[ 48  57 -23 -67  -4  65  33  39  -5  39 -39 -47  58 -10 -45  36   6  -7
 -51 -14  20  51  21  48 -33  49  71  -8  36 -12 -36  20 -21 -17 -59   1
 -14] => 5
[ 19 -14 -16  15  31  19 -35 -23  48  15 -59  11 -11  47 -11  52 -36 -18
  19 -29  -2 -59 -23 -36  26  18 -29   1 -18  16 -39   0   8  15  12  -4
  18] => 3
[-30  17 -79 -28  28 -20   3  -5  -9  15   0 -40 -11  46  31   0 -20 -14
  -6 -31 -51 -31 -19 -52  10 -11 -12 -11  88  38  20  -4  58  20  29  10
 -20] => 9
[ 14  29  -9 -66  21  18  40   1  36  23  43 -15   6  26 -37  27 -14 -43
 -35   3  -8  48  10 -18   2  27  29  17  37  44 -64  45 -26 -19 -15  -1
 -10] => 11
[-78  22   7  -8  51  52 -39 -13  17 -34 -21 -35  13  72  20  35 -83 -37
   1 -26 -44 -37  31 -51  -7 -21  15  -5  64  43 -50  24  48   3 -12  26
 -18] => 4
[ 57  39   0  -7 -23  26  47  53  20 -22  -9 -15  63  19 -22  42  -5   4
 -20  -7  27 -11  22   7 -10  15 105 -36  -8 -15 -23 -29   5 -19 -30  16
  24] => 1
[ 34  34  19 -67  26  58 -14  49 -12  -4  -8   1  19  20  -9  16 -44  -4
 -44   7 -10  -2  -6 -13  13 -18  48 -49  76  -2 -22 -10  13  28  -1   8
  -6] => 3
[ 44   6  16 -11  18   2 -36   8  -2 -12 -68 -28  30  30 -13  37 -38  13
   9  -1 -31 -19   1 -10  33  10  35  -4  66  34   9  11  34  -2  35  -3
  -8] => 6
[-21  30  -9  19  16   7 -64  16  46 -11 -44  -7  11  68  13  43 -76  -3
 -16  -1 -11 -71   4 -30  21   9 -28   7   4  55 -29   1  41 -21  29  16
  14] => 0
[-11  36  24 -33  -9  43 -34   7   9 -41 -71  14  22  85   4  46 -37 -25
 -26 -25  -3 -48  36 -54 -69 -30   9 -45  77 -21 -16   8  17 -24  36  12
  -8] => 5
[  8  34 -10 -71  26   9 -27  21  36  -4 -67 -22  34 -21 -29  39   4  16
  -7  -6 -28 -11  23  -2   8  35  66 -28  -1   2 -26   2  -9 -12  54  -9
  39] => 9
[ 60  21 -23 -41   7  15 -10 -54  -6  -9 -59 -19 -13  40 -22  18 -39 -69
 -25   8   7 -26  24 -14 -23  19  -8 -41  59  31 -35   1  41   7  49  -4
 -14] => 6
[ 41 -13  27  13  18  29  34  40  52  -3 -30 -16  29  34  -4  65  -5 -11
   0  -5   5  40  31 -38  10  41  70 -35 -18  -1 -32 -31   0 -14 -23  20
  27] => 10
[-45  14  -2  60  52   8  22  54  -8 -60  52 -14  33  12  18  31 -30 -39
 -18  26 -45  34 -13  16 -47  -1 -26   3  27   8 -59 -21  -5   8 -47  21
  -7] => 4
[-43 -26  14 -14  38 -26  -3 -69 -25 -50  18  -4 -28  27  -9 -36  -5 -19
  56  -8  -3   0 -65  53  35 -39  25  22   3  44 -33   5 -53  42  14  10
  22] => 8
[ 34  64  20 -50  41  44  18  29  39  12 -78  -6  11 -39  -6 -10 -42 -11
   2 -18  39  -6 -21 -46   4  12  66 -70 -21  10  -7 -28   7  23  -8  18
  43] => 1
[  9  22   7 -39  -8  19 -58  -7 -18 -37 -88  18  10  10 -24  19 -18 -54
   0  -3  -8 -23 -47 -17 -43 -17 -12 -12  24  12 -14  17  -2 -14  37  -2
 -24] => 0
[ -86  -36  -11  -21    8    7   18   66  -51 -114    2  -58   60    7
    5  -12  -73  -35   -8    3  -10   20  -24   20  -64  -44   24    6
  -24  -38  -21   -2  -15  -36  -20   38  -19] => 5
[-61 -12 -47   2  73  17  33   6  20  -3  73 -20  -6  40  24 -27   6 -16
   3  16 -14   3 -23  57  36  15 -14  65 -62  36 -64  12 -50  35 -41   9
  11] => 8
[ -1  10   8  -2  38  -3 -39  15  25 -41 -63  13   3  76 -14  90 -54 -60
  18  -3 -75 -31 -41  -1   8  37  16 -23  16  38 -38  28 -12  -2  38  15
   0] => 2
[ 72  -1  18 -30  16  26  18  12  18  26 -15 -32  21  30 -23  13 -19 -29
  -3 -16  58 -40 -20 -32  33  30  30  41 -22 -30 -17  56  -3  -8 -11 -10
  -5] => 11
[-63  46   8  -9  64 -48  26  54  30 -23  -2 -43  18 -19  11 -12 -18 -48
  26  -9 -67 -48 -63  50 -29  29  30  73  -6 -31 -38 -24 -33  43 -12 -15
  49] => 9
[-50  35  -5 -33  -6  43   4 -32 -23  25  -9 -20   3  55 -35   1 -47 -74
   8  -2   3 -26   0 -60 -11 -17   2 -16  52   3  10   8   7  -4 -20   1
   9] => 7
[-39   5  12   3  11  55 -20  18  13  23 -36 -22  10  53 -10  37 -34   2
  26  10  35   3   0 -42   7  40  44 -13   7  -4 -32   0   3  -3 -18  36
   6] => 10
[ -2  43 -12 -17  -5  54 -27   0  35  33  -7  -9  23 -54 -36  33 -22 -14
  26 -24   0  15  22 -28 -71   1  39   1  40  -3 -42   0   8 -26 -54 -29
 -11] => 10
[ 39  -8  54   6  16  27 -49 -65 -28  12 -78 -30  -1  61 -17  17 -34 -26
  32  -2 -11 -61   6 -54 -24   3   5  10  69 -12  -4 -28  26  37  28 -19
 -19] => 4
[ 10  21  21 -40  23  21  23 -17  51   3  11 -31  -5 -21 -51  15 -32 -52
  15 -43 -16   4  44 -32   1  30  57 -17 -20  30 -31   7   0   3 -55 -13
  12] => 9
[ 70  15  22  29 -46  10 -21 -25  12 -46 -14 -14  11  36 -23  -1 -32  22
  24  19  57 -76  25  25  -8  15  19  31 -43   8 -50  -6  13  -9  28   8
  32] => 6
[-42   4 -19 -73   4  50   5 -16   3  17 -64 -53  21  10 -18  39  -8  21
  34  -5  28  15   8 -51  15 -14  59 -46   4 -21  -1   7 -25 -29  48  45
  65] => 3
[  3  28 -75 -38  28  39  44  31  18  29  37 -75   5   1 -22  40  -1 -38
  -6 -20   5  26   0 -40   2  26  47 -31  20  10 -33  13  24  10 -24  11
  42] => 9
[ 21  52 -49  -6  19  60  -8  33  34  -4 -39 -39  40   3 -12  37 -17  13
  17  -3  38   3  37 -62  46   0  40 -32 -22   8 -20 -12  21 -17 -27  12
  24] => 10
[ 29  25  -1 -31  -5  36 -24 -23   6 -17 -39  19  14  53  -7  30   5  -8
 -30  -9  -9 -36  39  14 -19   3  27 -19  39   7 -57   9  29   6  53 -17
  21] => 5
[  2  70 -20 -39  42   7 -54 -21  26 -32 -80  12  -8  20  11  13 -42 -49
  -8 -12 -12 -61 -17 -15  28 -15 -34 -47  50  28   0  10   4  -9  57   4
 -13] => 0
[   6   36    0    1   17    7  -40   23   18  -23 -108   30    9   94
    1   62   15  -38  -20    2  -19  -41   -9  -21    9   29  -22  -16
   -5   24    0   37    8    5   36    6   13] => 8
[ 64 -15  29 -13  41  60  26  33  58  42 -15 -30  16  55   9  27 -22  -4
  -8  -9 -10  -8  18 -43  17  53  37  -6 -21  25  -8 -28  -5  10 -28  14
  -7] => 0
[-23  18 -37 -70  45  13 -15   0  57  68 -31 -38 -29 -12 -14  75 -20 -80
  19 -17   3  27 -37 -21  12  18  40  -1  36  11 -36  42 -17   8 -25  -6
 -18] => 8
[ 74  15  44 -68  14   0 -10  43  66  37 -23   5 -28  41 -24  51 -65 -36
 -45  32   1   7 -39 -40 -13  35  24 -38  -6  15 -37 -29 -60   6  44   9
  56] => 2
[-48  36  16 -14  23  43 -78  37  -9 -61 -70   4  -7  89  13  48  17 -11
   1  24 -31 -37   3  -7 -88  20  -1  -9  32 -12 -56  25  29  37  44   0
  -5] => 8
[-13  16   1  -2  32  14 -30 -11  19  31 -49 -16  30  63  -6  21 -76  -7
 -46 -16  37 -68  27 -72 -53   2 -52  -6  44  -6 -10   5  41 -26  32 -16
  18] => 11
[ 12  42  10 -46  38  39  18  25   9  20 -34 -36  36   0 -43  57  -3 -31
  27  -8  15  32  -2 -25 -19  25  84 -33  22  19 -31  13  -5  21 -56  14
  -9] => 8
[  5 -31  10 -22  53  12 -52 -13  59 -17 -42  -8 -40  73  39  29 -87  -5
 -14 -33 -23 -42 -15 -51   3 -27 -31 -23   3  23 -10   1 -15 -18  60  13
  21] => 2
[-14   5 -15 -48  76  12  18 -36 -42 -69 -71  -5  17 -24  12 -94  -7 -38
  48  -2 -56 -44 -54  -5   2 -22  -5  -7 -40 -10  27 -14 -36  23  60 -10
   7] => 1
[-12  43  -6 -72  -4   3  22  55  36  57  33 -42  17 -17  12  56   1  -7
 -35  12 -26  27  20  10 -71  11  75  19  39 -29 -49  -5   4 -11 -11  -5
  20] => 2
[-29  -7 -18  -5  -5  32 -36  -9 -15   3 -18 -19  13  80 -44  50 -13   6
  -4   7  13 -16 -11 -27 -35  17  -7 -15  30   3 -42  30   2 -11  54   5
  65] => 5
[ 23  33  12  -5  13  35 -35 -21   3  25 -43  17  11  54 -33  26 -70 -37
  -8  39 -45 -33  10 -33   8  27 -11 -12  66  50 -20 -18  12   6  60 -30
  16] => 11
[ 25  17  27 -35  17  38  -2  49  46  22   7 -38  -6  27 -39  71 -34 -13
  -6 -11  20  29 -29   1 -21  43  58 -17  -8  -9 -42  33 -52 -10 -37  19
  37] => 2
[ 30   1   5 -26  21  19 -26  19   5   6 -50 -25  14  31 -10  17 -76 -32
 -14 -17 -49 -45 -17 -47 -37  15   8  -7  44  12   6 -13  15  -9  35  -4
   6] => 9
[ 11 -76  72 -26  22  -4 -17   4  31  25 -52 -61 -14  68 -18  76  -8  21
  50 -15  -3  23 -23 -25  26  50  77  40 -34 -28  -9  33 -53 -13   3  26
  -1] => 2
[ -3 -13 -18  37  -5  18 -46  -8  14 -50 -77  32  44  41 -21  69 -73 -92
   9  -8 -69 -44 -14  -4 -19  -8   1  -4  18  18 -32  -9   3 -51  35 -20
  12] => 10
[-17   7  15 -51  10  19 -13   1 -24  13 -33 -53  16 -52 -29  27   2   2
  56  10 -13  25   7 -29  19   7  59  32  -5 -20 -28  27  25   5 -11   4
  -9] => 3
[-28 -32 -34 -36  56  62  14 -21  45  66   5 -68  -1 -25  -1  40  54  17
  53 -21  37  33  48 -22  -1  22  53  -6 -36 -37 -15  21 -20   3 -35 -11
   0] => 8
[ -8 -19 -20 -23  39 -40 -16 -37  54 -28 -39 -20 -59  35  33  29 -14 -24
  52 -42 -29 -14 -42 -41  16 -16  -8  -2 -14  28 -20   4  -7  18  33  13
  -9] => 2
[-28  15  -5 -49  -6  93 -25  41  43  50  -5   2  27 -22 -50  13  -1  52
  52  11 -18  31   3 -50   9  19  61 -34 -19  15  19 -12 -52  -3 -34 -12
   3] => 7
[-65  50   1 -71  31  42  -6  -4  24  45 -48 -39   6  11 -43  18 -43 -31
 -16  30  40   0  29 -53 -11  36  29 -24 -19 -18 -33   9 -30 -27  15  18
  49] => 1
[-81 -12  -6  12  57  25 -21  48  11 -40   6 -29  22 -33  22 -46 -60  16
  49  -7 -35 -19 -76  23 -16 -11  -3  33 -30 -20   4   0 -51 -12   2   4
  52] => 10
[ -33  -14   46  -26   15   16  -59   22   10  -27  -27   -5   -3   60
  -29   47 -102  -70    6  -11  -76  -42  -18 -100  -26  -25   17  -16
   65   19    2   13   17  -17   46   -5   25] => 9
[ 37  18  33   1  14  12   0   4  28  21 -12 -48 -31  14   1  69 -44 -27
  20   0   6  37 -16   3   9  17  50  13  16   9 -51   3 -13  -4 -13  23
  35] => 2
[ 54  -6  10 -21  35   2 -30  20 -13 -28 -78 -12  15  52  19  37   3 -11
  -4  17 -36  -5 -19 -51 -14 -27  -2  -3  37   4   8  -4   2   2  70  -6
  11] => 8
[  1 -62 -21   6  56  11  15  22 -30 -64  35 -21  21  31  10 -52 -60  -6
  26  35 -63 -19 -60   6  24  -4  -8  -9  -4  22   9 -42 -21  35  61 -12
   4] => 11
[-32  31 -46  22  13  -5   2  57 -37 -92  -2 -17  34   7  36 -26 -36  -9
   9  46 -85 -39 -40  71  -5   6   5  17  -6  11 -21 -43 -10   7  70  21
  38] => 9
[ 82  14  36   0 -12  46  25   7  36   8 -31   8  22   4 -50  67 -38 -41
  34  -8  -3  21   1 -43 -16  27  50 -55  11  16 -17 -10 -33 -23  -7  10
  23] => 5
[ -7  41 -15 -62  -8  44 -28  41  44  21 -34 -51  36  34 -40  54 -27  -4
 -10   7  41 -16  -1  -5 -53  37  41  22   0 -20 -53   5 -45 -36 -31  20
 -31] => 0
[-20 -37  -2 -50  38  -2   6  -5  53  50 -32 -49  10  34 -60  62   5 -38
  44 -25  16  -4 -32 -31   1  55  50  15   9 -19 -20  28 -42  16 -38  -9
 -26] => 6
[  6  37  11 -38  25  40 -41 -30  38   8 -59  34 -19   0  16  -8 -50 -36
  -5 -26  -8 -18  14 -57  20 -22  13 -22  29  49 -31  -1  45   8  10  -7
  -7] => 10
[-36  45 -25 -17  30  49 -48  -7  24   6 -69  13   0  50  10  47  -4 -66
 -28  -8 -29 -45  18 -37 -21   5 -27 -28  51   0 -32   7  37  29  11 -20
 -14] => 4
[ 25  51 -47 -37  -6  80  -4  -4  81  14 -18  11   7  27 -19  40 -47 -28
  12 -24   5   3  -8 -27 -10  -2  37 -20  21  40 -54  -8 -67 -43 -21  17
   8] => 10
[-75  -6  -1   0  33 -11  25  10 -37 -94  14 -17  31   5  38 -13 -43 -63
  20  25 -34   1 -28  42  26 -40  24  18 -11  18 -37  -5  -5 -20  18  50
 -15] => 0
[ 51  29  31  14  19   1 -49 -27 -18  13 -93   1  21  13 -10  13 -57 -24
  -6  17 -37 -43   6 -12 -55  69 -43  44  26  11 -30  23  31 -39  47  -6
 -15] => 10
[ 15 -11 -26  -2  56   6  27 -15 -55 -78 -43 -36  74  -1  -7 -17  -7   7
  -3   7 -42  27  30  18  17  -9   4   2  -9  55 -18  12  28 -20  23  14
  -5] => 6
[ 82  12   8 -31 -10  22   4  25  38   9  17 -39  -8  -3 -28  43 -63 -26
 -10  30 -27  -3   3  30   4  63  40  11  -9   9 -64  -5 -13  -9   9   5
  21] => 3
[ 25 -16  25  28   4  18  -1   9  35 -11 -14  -2  15  21 -68  72   4 -18
  54 -13  31   3 -34 -11   7  36  27 -41   3 -10   6  36 -54 -18 -14   3
  36] => 6
[ 35  37   3 -39  41   3  17  45  75   7  24 -24 -20 -31 -42  50  19  -3
  50   9 -16  38 -17 -77  35  60  46 -30 -43  34 -42  24 -30  13  13  14
  61] => 9
[ -7  65 -43 -73  37   8 -13  59  39   5 -13 -61  40 -50  11  29 -17  10
 -39  23  26  -2  15 -41 -61  -2  12 -24  21 -38 -46 -13  10 -11  20   6
  14] => 4
[ 28  50  39 -49  44  16  17  34  53   4 -41 -18  36  46 -13  43 -17   3
  10  -4  12 -25  12 -54  27  28  62 -11  25  18 -23  32  -5  -1   6  32
  14] => 6
[-101   -9  -13   -9   17   10   19    3    7  -77    0   27    4    2
  -13  -49   34  -22   50   -2  -26    5  -20   -8   33  -15   -9  -13
  -88   40   12   28  -22   28   -8    7   34] => 6
[ 28  23   9 -62 -13  60  34  -9  41  42 -68 -19 -16  16 -22  41  16 -21
 -28 -27   4  54  30 -24  -4  40  39 -39 -14  19 -21  17  -9  -8  -7  21
  61] => 3
[ 15  23  -5 -32  39  13 -21  -8  48  -1 -41  16  -8  44  12  35   1 -34
  -7 -10 -46 -33   4  -5 -43  -5   7 -34  48  17 -19 -24 -10  28  40 -30
  20] => 8
[-21 106   3  11 -13  53 -24  12  66 -25 -14  -4  12  51 -20  61 -20  -6
  44  23   6 -32  79 -59  12  21  47 -28   9  15 -55 -20   7 -17 -10  17
  36] => 10
[  2  37  14 -22  -9 -12   0  53 -17 -94  23 -14   0 -14  11 -71 -70 -43
  -6  32 -50 -21 -29  -6   2 -39 -16  28 -43  16   5 -17   4   4  -1  -7
  10] => 7
[ 55  11 -21 -17 -13  85 -10  17  18   2 -15 -35  -5  24  -7  51  -7  24
  30   9  11  18  12 -10  -3  24  42   4   4  -6 -58  -2 -17  -5 -18  29
 -30] => 3
[ 44 -36  47  -5  61  33  12   3  45  10 -55 -59  11  27   7  59 -19 -23
  28 -25  21   2  18  -1  33  27  73   3 -34 -21 -21   7 -16   3 -17   8
  23] => 8
